[ 0.65,  0.35,  0.13, -0.36, -0.05, -0.25]
Which number is the smallest entry?
A: -0.36
Which number is the last entry?
A: -0.25
Which number is the entry just left of -0.25?
A: -0.05
Which number is the 2nd largest entry?
A: 0.35
The first entry is 0.65

Questions about the matrix below.
1) What is the third smallest entry?
2) What is the last entry, reading row by row?
3) What is the entry just right of 45?
4) What is the entry directly above 58?
5) What is the entry in the top-right corner?
6) What is the minimum?
81	23	93	39	69	13	31	45	81	19
62	59	54	43	61	55	58	63	44	46
1) 23
2) 46
3) 81
4) 31
5) 19
6) 13

array([[-0.02,  0.05,  0.01,  0.07, -0.12, -0.05,  0.07,  0.04, -0.06,
         0.07,  0.07, -0.13, -0.08, -0.13,  0.06, -0.11],
       [-0.01,  0.00,  0.01,  0.01,  0.03,  0.00,  0.01,  0.02,  0.00,
         0.00, -0.01,  0.02,  0.01,  0.01,  0.02,  0.03],
       [ 0.01,  0.11,  0.68,  0.18,  0.23,  0.54,  0.12,  0.47, -0.79,
        -0.54, -0.31, -0.05, -0.68, -0.08, -0.53, -0.20]])
Find the entry just left of the smallest entry.
0.47
Find the entry just left of -0.54.
-0.79
The entry just right of 0.23: 0.54
The largest entry is 0.68
The entry just right of the smallest entry: -0.54
The entry just left of 0.04 -> 0.07
Find the entry just left of 0.47.
0.12
The entry just right of 0.68: 0.18

Questions about the grid below. Counting starts at 1.
1) Find the bottom-left entry.
2) Find the entry directly above 0.38.
3) Find the top-right entry.
4) Find the entry in the top-left corner.
5) Find the entry directly above -0.33.
6) Find the entry directly above the largest entry.
7) Find the entry directly below the smallest entry.
8) Find the entry in row 1 and column 2.
array([[ 0.05,  0.07,  0.14, -0.67,  0.35,  0.11, -0.07,  0.11],
       [-0.05,  0.02,  0.08,  0.38,  0.21, -0.03, -0.15, -0.10],
       [ 0.02, -0.10, -0.08,  0.44, -0.33,  0.03,  0.13,  0.06],
       [ 0.00, -0.74, -0.39, -0.12,  0.17, -0.04, -0.08, -0.05],
       [ 0.05, -0.37, -0.07,  0.81,  0.00,  0.04,  0.40,  0.14]])
1) 0.05
2) -0.67
3) 0.11
4) 0.05
5) 0.21
6) -0.12
7) -0.37
8) 0.07
